Below is a small trained network, with its code and all its weights. Each question gives an input and a class and asks what happens when units are switched off, that is, made to give their printed mean instead of their output.

import numpy as np


def w(rows, s, z=0):
    codes = np.array(rows[::2]) - 128.0
    scale = np.full(codes.shape[1], s)
    scale[-1] = z or s
    return codes * scale


def f(y):
    return y / 2 * (1 + np.tanh(0.7978845608 * (y + 0.044715 * y**3)))


def log_softmax(a):
    a = a - a.max(-1, keepdims=True)
    return a - np.log(np.exp(a).sum(-1, keepdims=True))


def net(x, mask):
    res = np.array(x, float).reshape(1, 5) / 4 @ E
    y = f(res @ A[0][:, :-1].T + A[0][:, -1])
    res = res + np.where(mask, y, B[0][:, -1]) @ B[0][:, :-1]
    return log_softmax(res[-1] @ U[:, :-1].T + U[:, -1])


A, B = {}, {}
E = w([
[100,175,22,125,157],'x0',
[110,156,127,255,61],'x1',
[128,129,128,127,129],'x2',
[209,209,157,114,132],'x3',
[129,128,127,129,129],'x4',
],0.0081)
A[0] = w([
[124,132,112,140,127,124],'n1',
[77,55,108,136,124,255],'n2',
[130,134,127,134,125,118],'n3',
[128,118,131,60,151,232],'n4',
[151,180,142,152,102,120],'n5',
[137,109,155,129,121,184],'n6',
[105,93,118,108,144,157],'n7',
[177,165,142,115,146,161],'n8',
[96,175,134,240,55,201],'n9',
[218,237,156,114,130,198],'n10',
[150,82,208,133,108,249],'n11',
[118,134,131,149,112,143],'n12',
[104,100,111,161,102,141],'n13',
[136,110,156,130,124,189],'n14',
[127,126,126,107,133,183],'n15',
[149,175,140,152,103,119],'n16',
[130,123,133,126,127,161],'n17',
[138,110,155,130,123,193],'n18',
[121,125,121,136,128,131],'n19',
[120,148,97,129,139,144],'n20',
[117,151,108,116,137,138],'n21',
[134,144,127,133,126,118],'n22',
[113,123,126,144,113,133],'n23',
[105,106,114,157,103,134],'n24',
[113,117,111,147,112,130],'n25',
[129,143,119,134,129,122],'n26',
[146,134,138,107,146,161],'n27',
[116,135,116,113,137,146],'n28',
[118,112,126,121,133,170],'n29',
[128,145,109,136,133,126],'n30',
[116,111,119,129,125,172],'n31',
[90,207,8,126,171,205],'n32',
],0.017,0.006)
B[0] = w([
[149,138,149,127,140,134],'n1',
[192,77,65,120,211,205],'n2',
[135,133,133,130,122,128],'n3',
[54,156,94,129,203,194],'n4',
[152,182,106,159,70,164],'n5',
[116,102,121,166,138,153],'n6',
[154,159,75,139,139,153],'n7',
[69,138,170,129,109,172],'n8',
[235,67,185,139,31,253],'n9',
[23,188,204,147,63,239],'n10',
[87,51,112,229,132,208],'n11',
[144,110,136,125,108,144],'n12',
[133,74,164,90,148,161],'n13',
[116,101,120,164,139,154],'n14',
[106,134,113,126,147,147],'n15',
[154,177,108,156,76,160],'n16',
[124,124,124,137,136,136],'n17',
[113,103,120,164,136,155],'n18',
[138,124,134,121,134,131],'n19',
[139,153,141,105,130,149],'n20',
[111,136,121,90,108,143],'n21',
[132,143,136,131,117,131],'n22',
[137,104,142,116,122,139],'n23',
[131,82,162,95,141,156],'n24',
[144,112,156,112,143,143],'n25',
[140,147,142,130,128,132],'n26',
[91,131,145,135,154,150],'n27',
[110,127,105,96,117,138],'n28',
[136,133,104,136,153,142],'n29',
[146,153,149,127,135,138],'n30',
[144,118,115,124,150,144],'n31',
[166,210,136,2,133,247],'n32',
],0.041,0.014)
U = w([
[102,91,4,186,214,249],'0',
[178,24,128,170,141,67],'1',
[10,129,154,186,155,209],'2',
[113,117,171,208,52,111],'3',
[147,183,13,60,212,184],'4',
[210,100,158,36,142,172],'5',
[47,208,157,55,150,24],'6',
[164,207,178,89,52,2],'7',
],0.0039,0.00098)

Each question gives the input, the list of numbers given to net, and the class t.
The units are the neurons (one row each of A and B). Each row of codes is followed by its name. A weight is (code - 128) times the scale printed after its matrix; where a second scale follows, it is the last column's (A, B and U).
mask holds one flag per neuron, in row order. A switched-off neuron (its flag False) gives its mean, the last column of its row in B, instead of its output. The means were averaged over made-up inputs and are rounded, as every weight is.
A unit's drop is (log p(t) with every unit on - log p(t) with that unit switched off) / (log p(t) with every unit on - log p(t) with every unit switched off).
The circuit of an input: a set's keep is (log p(t) with only the set's units on - log p(t) with every unit switched off) / (log p(t) with every unit on - log p(t) with every unit switched off). Starting from the 12 units with the biggest drops (on a tie, the unit counted first), units are removed one at a time, each time the one whose removal leaves the highest keep (on an exact tie, the one counted first), for as long as the keep stays at least 0.8.
units of the circuit, in order: the units of the circuit, biggest drop first
most important unit: the unit with the biggest drop
top k neurons: the k neurons with the biggest drops, biggest first
drop of u: that unit's drop, to one decimal
input [8,-2,-8,7,-7], class 6: units of the circuit, in order	(n9)
input [7,1,8,-8,4], class 5: top 2 neurons	(n4; n13)
input [0,1,-3,-8,3], class 1: top 2 neurons	(n32; n4)
input [-2,0,-8,-8,7], class 0: units of the circuit, in order	(n9; n2)
input [-1,0,0,2,-2], class 2: units of the circuit, in order	(n9; n32)
input [-2,2,6,1,-3], class 3: top 2 neurons	(n2; n32)
input [-8,1,-3,2,-7], class 3: top 2 neurons	(n4; n2)
input [-8,0,6,1,-3], class 2: top 2 neurons	(n9; n2)
input [0,-8,8,7,-7], class 2: drop of n32	0.5
input [-5,1,-8,-4,0], class 1: drop of n4	0.1
input [5,-3,-1,-1,3], class 4: drop of n10	0.2
input [-1,5,5,-4,-1], class 1: drop of n32	0.3
input [1,0,-4,0,-6], class 4: top 3 neurons	(n9; n10; n11)
input [-2,-7,-6,1,-3], class 2: most important unit	n2
input [-3,-1,0,-1,-7], class 0: top 2 neurons	(n9; n10)
